Here is a tiny trained network, its code and every weight. The questions are about switching its units off for an input and a class, where a switched-off unit gives its printed mean instead of its output.

import numpy as np


def w(rows, s, z=0):
    codes = np.array(rows[::2]) - 128.0
    scale = np.full(codes.shape[1], s)
    scale[-1] = z or s
    return codes * scale


def norm(h):
    return h / np.sqrt((h * h).mean(-1, keepdims=True) + 1e-5)


def f(y):
    return y / 2 * (1 + np.tanh(0.7978845608 * (y + 0.044715 * y**3)))


def log_softmax(a):
    a = a - a.max(-1, keepdims=True)
    return a - np.log(np.exp(a).sum(-1, keepdims=True))


def net(x, mask):
    res = np.array(x, float).reshape(1, 7) / 4 @ E
    u = 0
    for l in range(3):
        y = f(norm(res) @ A[l][:, :-1].T + A[l][:, -1])
        res = res + np.where(mask[u : u + 9], y, B[l][:, -1]) @ B[l][:, :-1]
        u += 9
    return log_softmax(norm(res)[-1] @ U[:, :-1].T + U[:, -1])


A, B = {}, {}
E = w([
[129,124,130,130],'x0',
[128,134,127,130],'x1',
[184,204,48,73],'x2',
[125,132,132,130],'x3',
[47,72,22,79],'x4',
[128,126,132,128],'x5',
[181,98,51,254],'x6',
],0.0026)
A[0] = w([
[3,89,41,99,197],'0.n0',
[180,130,93,208,135],'0.n1',
[172,119,90,215,180],'0.n2',
[108,185,157,221,43],'0.n3',
[141,187,206,90,1],'0.n4',
[213,145,110,112,28],'0.n5',
[124,196,130,228,161],'0.n6',
[144,124,87,166,115],'0.n7',
[140,250,244,108,163],'0.n8',
],0.0037,0.003)
B[0] = w([
[236,93,189,76,255],'0.n0',
[102,139,134,64,169],'0.n1',
[102,140,164,24,208],'0.n2',
[166,122,140,142,99],'0.n3',
[103,2,91,138,98],'0.n4',
[74,179,47,136,87],'0.n5',
[170,55,166,36,180],'0.n6',
[136,90,158,104,129],'0.n7',
[170,18,118,30,248],'0.n8',
],0.0037,0.002)
A[1] = w([
[169,150,58,241,67],'1.n0',
[27,97,47,102,109],'1.n1',
[165,84,83,225,137],'1.n2',
[173,122,152,99,165],'1.n3',
[196,186,145,196,140],'1.n4',
[205,111,93,104,214],'1.n5',
[163,141,67,254,6],'1.n6',
[164,115,93,203,122],'1.n7',
[101,51,188,133,186],'1.n8',
],0.0058,0.0013)
B[1] = w([
[92,88,134,36,120],'1.n0',
[227,84,254,139,134],'1.n1',
[69,151,147,48,138],'1.n2',
[87,156,114,72,218],'1.n3',
[128,75,152,50,132],'1.n4',
[77,193,156,144,249],'1.n5',
[76,77,93,67,112],'1.n6',
[92,140,133,69,119],'1.n7',
[133,214,65,115,252],'1.n8',
],0.0054,0.0026)
A[2] = w([
[150,111,112,210,1],'2.n0',
[70,116,186,133,7],'2.n1',
[249,81,153,128,143],'2.n2',
[73,204,200,69,180],'2.n3',
[93,169,185,62,150],'2.n4',
[18,99,189,236,130],'2.n5',
[3,85,228,189,167],'2.n6',
[153,175,226,122,24],'2.n7',
[191,213,34,110,198],'2.n8',
],0.0044,0.0024)
B[2] = w([
[104,150,79,86,92],'2.n0',
[136,127,84,72,108],'2.n1',
[131,66,211,134,143],'2.n2',
[92,106,55,179,254],'2.n3',
[115,113,70,176,219],'2.n4',
[148,254,118,93,114],'2.n5',
[170,236,121,53,135],'2.n6',
[92,63,117,71,151],'2.n7',
[108,160,201,141,217],'2.n8',
],0.0061,0.0043)
U = w([
[28,47,37,50,127],'0',
[108,106,129,192,205],'1',
[232,1,248,52,176],'2',
[99,119,105,181,185],'3',
[100,112,104,182,155],'4',
[177,247,107,80,114],'5',
[88,95,105,202,88],'6',
[254,101,164,214,1],'7',
],0.0077,0.0071)

Each question gives the input, the list of numbers given to net, and the class t.
The units are the neurons (one row each of A and B). Each row of codes is followed by its name. A weight is (code - 128) times the scale printed after its matrix; where a second scale follows, it is the last column's (A, B and U).
mask holds one flag per neuron, layer by layer. A switched-off neuron (its flag False) gives its mean, the last column of its row in B, instead of its output. The means were averaged over made-up inputs and are rounded, as every weight is.
A unit's drop is (log p(t) with every unit on - log p(t) with that unit switched off) / (log p(t) with every unit on - log p(t) with every unit switched off).
The circuit of an input: a set's keep is (log p(t) with only the set's units on - log p(t) with every unit switched off) / (log p(t) with every unit on - log p(t) with every unit switched off). Starting from the 12 units with the biggest drops (on a tie, the unit counted first), units are removed one at a time, each time the one whose removal leaves the highest keep (on an exact tie, the one counted first), for as long as the keep stays at least 0.8.
circuit, biggest first: the units of the circuit, biggest drop first
top k neurons: the k neurons with the biggest drops, biggest first
k most important neurons of layer l: the k neurons of layer l with the biggest drops, biggest first
drop when u is switched off: that unit's drop, to one decimal
input [-6,-2,5,0,3,-1,-4], class 6: top 2 neurons : 1.n8; 2.n6
input [4,6,-2,4,7,-3,-5], class 2: circuit, biggest first : 1.n1
input [1,1,-8,-8,-8,-2,5], class 2: top 4 neurons : 1.n5; 0.n6; 1.n4; 2.n2
input [-2,6,6,-6,6,-3,0], class 2: circuit, biggest first : 1.n1; 1.n8
input [2,-2,4,-3,5,8,-2], class 1: top 4 neurons : 0.n0; 1.n5; 0.n8; 1.n8
input [-4,3,-5,-1,-7,-1,2], class 2: circuit, biggest first : 2.n7; 1.n4; 2.n6
input [-4,6,4,8,5,-8,1], class 1: top 2 neurons : 0.n0; 1.n5
input [5,-5,-7,1,6,6,8], class 0: 2 most important neurons of layer 1 : 1.n2; 1.n6
input [7,-6,4,5,-7,-6,3], class 2: top 2 neurons : 1.n8; 1.n4
input [-3,-8,-7,-3,-4,7,-8], class 0: 2 most important neurons of layer 1 : 1.n8; 1.n5
input [5,-4,2,-1,0,3,7], class 0: top 2 neurons : 0.n8; 1.n0
input [-1,8,-6,6,8,6,2], class 2: top 2 neurons : 1.n1; 1.n5
input [8,1,-4,4,8,-2,3], class 2: top 2 neurons : 1.n1; 2.n3
input [2,-5,-2,4,7,6,0], class 2: top neuron : 1.n1
input [5,2,-7,2,8,-4,-1], class 2: top 2 neurons : 1.n1; 1.n5
input [-3,-6,7,3,5,7,-5], class 1: 2 most important neurons of layer 1 : 1.n8; 1.n4
input [-5,7,-6,5,1,3,7], class 0: top 2 neurons : 1.n2; 0.n8
input [-6,5,2,0,8,5,2], class 2: 2 most important neurons of layer 1 : 1.n1; 1.n8
input [-3,-2,4,4,0,-3,6], class 0: top 2 neurons : 0.n8; 1.n0
input [-2,2,-3,1,-4,4,5], class 0: top 2 neurons : 0.n0; 1.n4
input [4,-1,-8,2,4,7,-7], class 5: top 2 neurons : 2.n6; 2.n5
input [-6,2,3,6,1,8,-3], class 1: most important neuron of layer 0 : 0.n2
input [-7,-5,-2,4,-5,-3,-7], class 0: top 3 neurons : 0.n8; 0.n0; 1.n1
input [4,-2,0,-3,-8,-6,1], class 2: drop when 1.n4 is switched off : 0.1
input [8,1,-5,2,2,0,8], class 0: drop when 1.n0 is switched off : 0.1
input [4,0,-8,6,5,2,-4], class 5: drop when 2.n6 is switched off : 0.2
input [-2,-4,-1,2,8,-3,1], class 2: drop when 1.n1 is switched off : 0.4
input [3,-8,-4,2,-3,3,-8], class 0: most important neuron of layer 1 : 1.n5
